Below are the code and all the weights of a small trained network. Each question names an input and a class and asks about switching units off, where a switched-off unit gives its printed mean instead of its output.

import numpy as np


def w(rows, s, z=0):
    codes = np.array(rows[::2]) - 128.0
    scale = np.full(codes.shape[1], s)
    scale[-1] = z or s
    return codes * scale


def norm(h):
    return h / np.sqrt((h * h).mean(-1, keepdims=True) + 1e-5)


def f(y):
    return np.maximum(y, 0)


def log_softmax(a):
    a = a - a.max(-1, keepdims=True)
    return a - np.log(np.exp(a).sum(-1, keepdims=True))


def net(x, mask):
    res = np.array(x, float).reshape(1, 5) / 4 @ E
    u = 0
    for l in range(3):
        y = f(norm(res) @ A[l][:, :-1].T + A[l][:, -1])
        res = res + np.where(mask[u : u + 3], y, B[l][:, -1]) @ B[l][:, :-1]
        u += 3
    return log_softmax(norm(res)[-1] @ U[:, :-1].T + U[:, -1])


A, B = {}, {}
E = w([
[88,137,164,63,232,136,65,125,168,175,194],'x0',
[80,115,163,211,85,88,50,92,64,170,47],'x1',
[201,168,146,149,112,181,143,135,118,103,129],'x2',
[144,177,6,139,93,111,113,150,44,171,184],'x3',
[128,223,139,238,206,172,119,189,173,179,105],'x4',
],0.011)
A[0] = w([
[106,214,88,133,231,96,51,129,186,174,189,2],'0.n1',
[2,141,212,100,203,137,108,180,151,248,155,54],'0.n2',
[99,141,141,48,206,87,139,134,120,182,121,128],'0.n3',
],0.0082,0.0048)
B[0] = w([
[80,177,152,74,140,184,89,255,136,229,240,223],'0.n1',
[50,140,63,186,200,16,75,119,254,94,72,253],'0.n2',
[83,116,124,91,104,191,127,100,194,174,142,201],'0.n3',
],0.01,0.008)
A[1] = w([
[111,143,233,131,123,141,130,172,177,2,98,18],'1.n1',
[90,187,147,116,243,92,177,101,149,110,193,1],'1.n2',
[82,128,180,89,99,111,98,128,69,233,49,120],'1.n3',
],0.0068,0.0069)
B[1] = w([
[154,128,86,21,120,225,188,124,187,218,2,231],'1.n1',
[163,41,105,103,114,205,124,161,123,252,89,202],'1.n2',
[101,99,147,164,116,160,72,115,108,150,126,255],'1.n3',
],0.013,0.0026)
A[2] = w([
[207,255,151,241,151,176,125,159,127,133,141,42],'2.n1',
[125,80,58,98,102,77,145,104,156,145,200,153],'2.n2',
[127,119,238,49,195,135,150,68,133,52,196,2],'2.n3',
],0.0089,0.0065)
B[2] = w([
[255,172,55,224,172,226,138,201,34,242,15,207],'2.n1',
[201,192,168,164,140,94,176,155,74,50,170,253],'2.n2',
[125,124,199,118,224,151,90,32,126,123,212,159],'2.n3',
],0.011,0.0055)
U = w([
[41,213,102,75,231,153,48,223,205,226,235,192],'0',
[148,49,205,44,82,191,211,90,227,71,51,113],'1',
[207,190,65,194,110,206,161,190,86,208,50,221],'2',
[59,46,187,213,28,45,43,39,29,122,74,13],'3',
[173,92,220,32,196,144,178,55,144,43,223,5],'4',
[195,179,39,127,57,23,221,182,42,34,193,114],'5',
[15,107,165,204,217,5,54,71,222,94,35,21],'6',
],0.017,0.0033)

Each question gives the input, the list of numbers given to net, and the class t.
The units are the neurons (one row each of A and B). Each row of codes is followed by its name. A weight is (code - 128) times the scale printed after its matrix; where a second scale follows, it is the last column's (A, B and U).
mask holds one flag per neuron, layer by layer. A switched-off neuron (its flag False) gives its mean, the last column of its row in B, instead of its output. The means were averaged over made-up inputs and are rounded, as every weight is.
A unit's drop is (log p(t) with every unit on - log p(t) with that unit switched off) / (log p(t) with every unit on - log p(t) with every unit switched off).
The circuit of an input: a set's keep is (log p(t) with only the set's units on - log p(t) with every unit switched off) / (log p(t) with every unit on - log p(t) with every unit switched off). Starting from all 9 units, units are removed one at a time, each time the one whose removal leaves the highest keep (on an exact tie, the one counted first), for as long as the keep stays at least 0.8.
units of the circuit, in order: the units of the circuit, biggest drop first
most important unit: the unit with the biggest drop
top k neurons: the k neurons with the biggest drops, biggest first
top k neurons in layer l: the k neurons of layer l with the biggest drops, biggest first
drop of u: that unit's drop, to one decimal
input [-2,-6,6,-1,-3], class 4: most important unit -> 0.n2
input [-5,2,-6,-4,2], class 3: units of the circuit, in order -> [0.n2; 1.n3]
input [-4,-2,-7,-3,1], class 1: units of the circuit, in order -> [0.n2; 0.n1]
input [-8,0,-3,-7,6], class 1: units of the circuit, in order -> [1.n1; 2.n1]
input [-7,6,-4,-8,4], class 1: units of the circuit, in order -> [0.n2; 1.n1]
input [-8,7,0,-8,2], class 1: top 2 neurons -> [1.n1; 0.n2]
input [-5,-6,-6,-5,5], class 1: top 2 neurons -> [2.n1; 0.n1]
input [-4,4,-4,-5,-1], class 3: top 2 neurons -> [0.n2; 1.n3]
input [-5,-6,-6,-3,4], class 1: top 2 neurons -> [0.n1; 2.n1]
input [4,-2,-3,-7,0], class 6: top 2 neurons in layer 0 -> [0.n2; 0.n1]
input [-2,6,4,2,-1], class 3: top 2 neurons -> [1.n3; 0.n1]
input [3,3,5,2,0], class 2: top 3 neurons -> [2.n1; 0.n3; 0.n2]
input [7,3,2,-5,-6], class 6: top 2 neurons in layer 0 -> [0.n2; 0.n1]
input [-5,-1,0,-2,-1], class 1: units of the circuit, in order -> [2.n1]
input [5,-2,-8,-6,-4], class 6: top 2 neurons in layer 0 -> [0.n2; 0.n1]
input [-8,0,3,-5,1], class 1: top 2 neurons -> [1.n1; 2.n1]
input [1,-6,5,6,8], class 2: drop of 2.n1 -> 1.6
input [-6,0,-8,3,-1], class 5: drop of 2.n2 -> 0.1
input [1,6,3,4,-3], class 3: drop of 0.n3 -> 0.0
input [4,3,-1,1,-4], class 6: units of the circuit, in order -> [0.n1]
